Below is a small trained network, with its code and all its weights. Each question gives an input and a class and asks what happens when units are switched off, that is, made to give their printed mean instead of their output.

import numpy as np


def w(rows, s, z=0):
    codes = np.array(rows[::2]) - 128.0
    scale = np.full(codes.shape[1], s)
    scale[-1] = z or s
    return codes * scale


def norm(h):
    return h / np.sqrt((h * h).mean(-1, keepdims=True) + 1e-5)


def f(y):
    return y / 2 * (1 + np.tanh(0.7978845608 * (y + 0.044715 * y**3)))


def log_softmax(a):
    a = a - a.max(-1, keepdims=True)
    return a - np.log(np.exp(a).sum(-1, keepdims=True))


def net(x, mask):
    res = np.array(x, float).reshape(1, 5) / 4 @ E
    u = 0
    for l in range(2):
        y = f(norm(res) @ A[l][:, :-1].T + A[l][:, -1])
        res = res + np.where(mask[u : u + 6], y, B[l][:, -1]) @ B[l][:, :-1]
        u += 6
    return log_softmax(norm(res)[-1] @ U[:, :-1].T + U[:, -1])


A, B = {}, {}
E = w([
[61,90,104,137,111,121,136,179,42],'x0',
[144,104,83,215,74,136,107,40,104],'x1',
[38,47,85,108,113,185,183,67,122],'x2',
[149,154,19,69,58,197,118,169,109],'x3',
[54,123,110,148,174,2,129,135,120],'x4',
],0.0069)
A[0] = w([
[80,79,123,171,215,106,144,117,193,68],'L0N0',
[88,138,141,85,146,138,167,165,131,197],'L0N1',
[35,138,173,167,114,96,138,76,154,17],'L0N2',
[198,151,227,137,170,110,70,97,113,5],'L0N3',
[171,109,146,205,94,130,36,129,136,194],'L0N4',
[156,113,154,254,112,94,47,134,151,3],'L0N5',
],0.0081,0.002)
B[0] = w([
[91,159,133,125,39,135,216,97,63,235],'L0N0',
[134,186,1,158,115,13,50,163,118,194],'L0N1',
[127,108,43,7,52,48,142,104,150,213],'L0N2',
[133,233,149,206,106,109,182,125,187,255],'L0N3',
[127,97,85,120,154,3,184,60,85,238],'L0N4',
[213,173,40,195,174,200,51,94,86,236],'L0N5',
],0.0079,0.0041)
A[1] = w([
[234,114,139,225,102,78,128,144,108,66],'L1N0',
[200,226,158,84,108,141,177,155,154,147],'L1N1',
[67,77,123,101,45,177,157,101,126,198],'L1N2',
[133,195,254,196,121,113,159,138,177,2],'L1N3',
[120,94,77,230,86,254,109,110,96,137],'L1N4',
[131,170,82,139,127,158,104,114,104,126],'L1N5',
],0.0093,0.0021)
B[1] = w([
[127,139,99,165,89,129,155,81,38,238],'L1N0',
[16,174,205,108,227,164,25,107,170,235],'L1N1',
[130,97,188,123,85,94,175,149,185,255],'L1N2',
[29,152,245,184,144,185,254,142,111,211],'L1N3',
[229,111,167,138,175,159,125,129,137,247],'L1N4',
[144,78,104,119,172,192,74,128,111,189],'L1N5',
],0.011,0.0061)
U = w([
[113,153,141,51,199,151,38,168,177,3],'0',
[230,45,162,87,131,173,152,139,174,120],'1',
[112,113,90,82,130,71,108,248,100,243],'2',
[88,218,199,162,173,132,170,110,125,118],'3',
[203,131,91,173,154,121,118,62,60,145],'4',
[89,68,127,91,73,59,213,132,164,147],'5',
],0.015,0.0018)

Each question gives the input, the list of numbers given to net, and the class t.
The units are the neurons (one row each of A and B). Each row of codes is followed by its name. A weight is (code - 128) times the scale printed after its matrix; where a second scale follows, it is the last column's (A, B and U).
mask holds one flag per neuron, layer by layer. A switched-off neuron (its flag False) gives its mean, the last column of its row in B, instead of its output. The means were averaged over made-up inputs and are rounded, as every weight is.
A unit's drop is (log p(t) with every unit on - log p(t) with that unit switched off) / (log p(t) with every unit on - log p(t) with every unit switched off).
The circuit of an input: a set's keep is (log p(t) with only the set's units on - log p(t) with every unit switched off) / (log p(t) with every unit on - log p(t) with every unit switched off). Starting from all 12 units, units are removed one at a time, each time the one whose removal leaves the highest keep (on an exact tie, the one counted first), for as long as the keep stays at least 0.8.
units of the circuit, in order: the units of the circuit, biggest drop first
top k neurons: the k neurons with the biggest drops, biggest first
top k neurons in layer l: the k neurons of layer l with the biggest drops, biggest first
drop of u: that unit's drop, to one decimal
input [5,3,4,-2,-6], class 1: units of the circuit, in order : (L1N4)
input [-2,7,-1,8,-1], class 1: units of the circuit, in order : (L0N1, L1N4)
input [4,1,0,-2,-8], class 1: top 2 neurons : (L0N3, L0N5)
input [-5,-7,2,2,5], class 0: top 3 neurons in layer 1 : (L1N0, L1N2, L1N3)
input [-2,-3,5,7,1], class 1: top 2 neurons : (L1N1, L0N3)
input [7,-6,-7,6,-2], class 0: top 2 neurons : (L1N1, L0N4)
input [-2,-8,6,1,6], class 2: top 3 neurons in layer 1 : (L1N3, L1N2, L1N0)
input [1,3,-1,-8,1], class 4: top 2 neurons : (L0N5, L0N2)
input [3,-4,-4,3,3], class 2: top 2 neurons : (L0N1, L0N3)
input [5,-4,1,-2,4], class 2: top 2 neurons in layer 0 : (L0N1, L0N4)
input [-1,-6,0,-1,-6], class 0: top 2 neurons : (L1N1, L0N1)
input [8,-7,-2,-3,-3], class 2: top 2 neurons : (L0N1, L1N1)
input [-4,-5,4,0,4], class 5: top 2 neurons in layer 0 : (L0N0, L0N5)
input [2,-3,3,-8,-1], class 5: units of the circuit, in order : (L0N2)
input [-1,-3,1,7,1], class 0: top 2 neurons in layer 0 : (L0N4, L0N2)
input [8,1,-1,2,6], class 2: top 3 neurons in layer 1 : (L1N3, L1N2, L1N0)
input [-6,3,5,4,5], class 5: drop of L0N5 : 2.0
input [-7,-6,6,-6,8], class 5: drop of L0N0 : 0.0
input [7,6,4,-5,-4], class 1: drop of L1N4 : 0.5
input [-7,6,1,-3,4], class 4: units of the circuit, in order : (L0N5)
